Below are the code and all the weights of a small trained network. Each question names an input and a class and asks about switching units off, where a switched-off unit gives its printed mean instead of its output.

import numpy as np


def w(rows, s, z=0):
    codes = np.array(rows[::2]) - 128.0
    scale = np.full(codes.shape[1], s)
    scale[-1] = z or s
    return codes * scale


def norm(h):
    return h / np.sqrt((h * h).mean(-1, keepdims=True) + 1e-5)


def f(y):
    return y / 2 * (1 + np.tanh(0.7978845608 * (y + 0.044715 * y**3)))


def log_softmax(a):
    a = a - a.max(-1, keepdims=True)
    return a - np.log(np.exp(a).sum(-1, keepdims=True))


def net(x, mask):
    res = np.array(x, float).reshape(1, 4) / 4 @ E
    u = 0
    for l in range(3):
        y = f(norm(res) @ A[l][:, :-1].T + A[l][:, -1])
        res = res + np.where(mask[u : u + 3], y, B[l][:, -1]) @ B[l][:, :-1]
        u += 3
    return log_softmax(norm(res)[-1] @ U[:, :-1].T + U[:, -1])


A, B = {}, {}
E = w([
[135,174,27,40,139],'x0',
[134,128,129,121,127],'x1',
[85,105,199,38,169],'x2',
[160,185,109,79,7],'x3',
],0.002)
A[0] = w([
[57,155,212,85,76,105],'0.n0',
[178,170,90,87,61,102],'0.n1',
[87,142,132,3,173,3],'0.n2',
],0.006,0.0037)
B[0] = w([
[154,108,171,53,146,223],'0.n0',
[158,182,98,161,120,255],'0.n1',
[139,101,121,254,85,215],'0.n2',
],0.0074,0.0015)
A[1] = w([
[116,178,136,152,3,79],'1.n0',
[85,71,128,213,144,86],'1.n1',
[99,76,177,120,162,4],'1.n2',
],0.0068,0.0037)
B[1] = w([
[3,64,175,160,126,195],'1.n0',
[140,209,51,113,61,254],'1.n1',
[63,153,111,187,38,150],'1.n2',
],0.0066,0.003)
A[2] = w([
[232,94,36,186,191,153],'2.n0',
[91,42,205,97,254,3],'2.n1',
[108,42,187,167,211,16],'2.n2',
],0.0037,0.0033)
B[2] = w([
[217,81,200,29,181,254],'2.n0',
[170,180,4,241,36,81],'2.n1',
[30,166,72,109,58,31],'2.n2',
],0.0046,0.00098)
U = w([
[227,236,2,240,46,45],'0',
[19,63,222,209,45,85],'1',
[245,29,231,14,243,252],'2',
],0.0064,0.0035)

Each question gives the input, the list of numbers given to net, and the class t.
The units are the neurons (one row each of A and B). Each row of codes is followed by its name. A weight is (code - 128) times the scale printed after its matrix; where a second scale follows, it is the last column's (A, B and U).
mask holds one flag per neuron, layer by layer. A switched-off neuron (its flag False) gives its mean, the last column of its row in B, instead of its output. The means were averaged over made-up inputs and are rounded, as every weight is.
A unit's drop is (log p(t) with every unit on - log p(t) with that unit switched off) / (log p(t) with every unit on - log p(t) with every unit switched off).
The circuit of an input: a set's keep is (log p(t) with only the set's units on - log p(t) with every unit switched off) / (log p(t) with every unit on - log p(t) with every unit switched off). Starting from all 9 units, units are removed one at a time, each time the one whose removal leaves the highest keep (on an exact tie, the one counted first), for as long as the keep stays at least 0.8.
circuit, biggest first: the units of the circuit, biggest drop first
k most important neurons: the k neurons with the biggest drops, biggest first
k most important neurons of layer l: the k neurons of layer l with the biggest drops, biggest first
drop of u: that unit's drop, to one decimal
input [-1,0,0,8], class 1: circuit, biggest first -> (1.n0)
input [4,6,8,-6], class 0: circuit, biggest first -> (1.n1; 0.n2)
input [5,-3,3,1], class 1: circuit, biggest first -> (0.n2; 1.n0)
input [5,-5,3,5], class 1: circuit, biggest first -> (1.n0; 0.n2)
input [1,-8,6,-3], class 0: 2 most important neurons of layer 1 -> (1.n1; 1.n0)
input [8,-5,5,-2], class 0: 2 most important neurons -> (0.n2; 1.n1)
input [4,-8,6,3], class 1: circuit, biggest first -> (0.n2; 1.n0)
input [8,8,1,5], class 1: 2 most important neurons -> (1.n0; 0.n2)
input [7,-8,-5,-1], class 2: circuit, biggest first -> (1.n1; 2.n0)
input [-5,6,-1,-3], class 0: 3 most important neurons -> (1.n1; 1.n0; 0.n0)
input [4,-1,3,-8], class 0: 3 most important neurons -> (1.n1; 0.n2; 0.n0)
input [-5,-4,-3,-8], class 0: 2 most important neurons -> (1.n1; 1.n0)
input [8,5,6,-6], class 0: 2 most important neurons -> (1.n1; 0.n2)
input [-7,5,0,-6], class 0: circuit, biggest first -> (1.n1)
input [6,-2,4,8], class 1: circuit, biggest first -> (1.n0; 0.n2)
input [-5,0,6,5], class 2: 2 most important neurons -> (0.n0; 1.n0)
input [0,5,-6,5], class 1: 2 most important neurons -> (1.n0; 1.n1)
input [8,0,-8,-1], class 2: 2 most important neurons of layer 1 -> (1.n1; 1.n2)
input [-7,-1,-6,-7], class 0: 2 most important neurons -> (1.n1; 1.n0)
input [-5,5,4,7], class 2: circuit, biggest first -> (0.n0)
input [3,-7,-7,-6], class 2: 3 most important neurons -> (2.n0; 0.n2; 1.n2)
input [7,-3,1,3], class 1: 4 most important neurons -> (1.n0; 0.n2; 1.n1; 2.n1)
input [6,5,5,0], class 0: 2 most important neurons -> (0.n2; 1.n1)
input [-8,7,5,3], class 2: 3 most important neurons -> (0.n0; 1.n0; 0.n2)
input [6,4,6,-5], class 0: drop of 1.n1 -> 1.1
input [-6,-2,5,7], class 2: drop of 0.n0 -> 1.2
input [-7,7,0,-6], class 0: drop of 1.n0 -> 0.6
input [-7,4,-4,8], class 1: circuit, biggest first -> (1.n0)
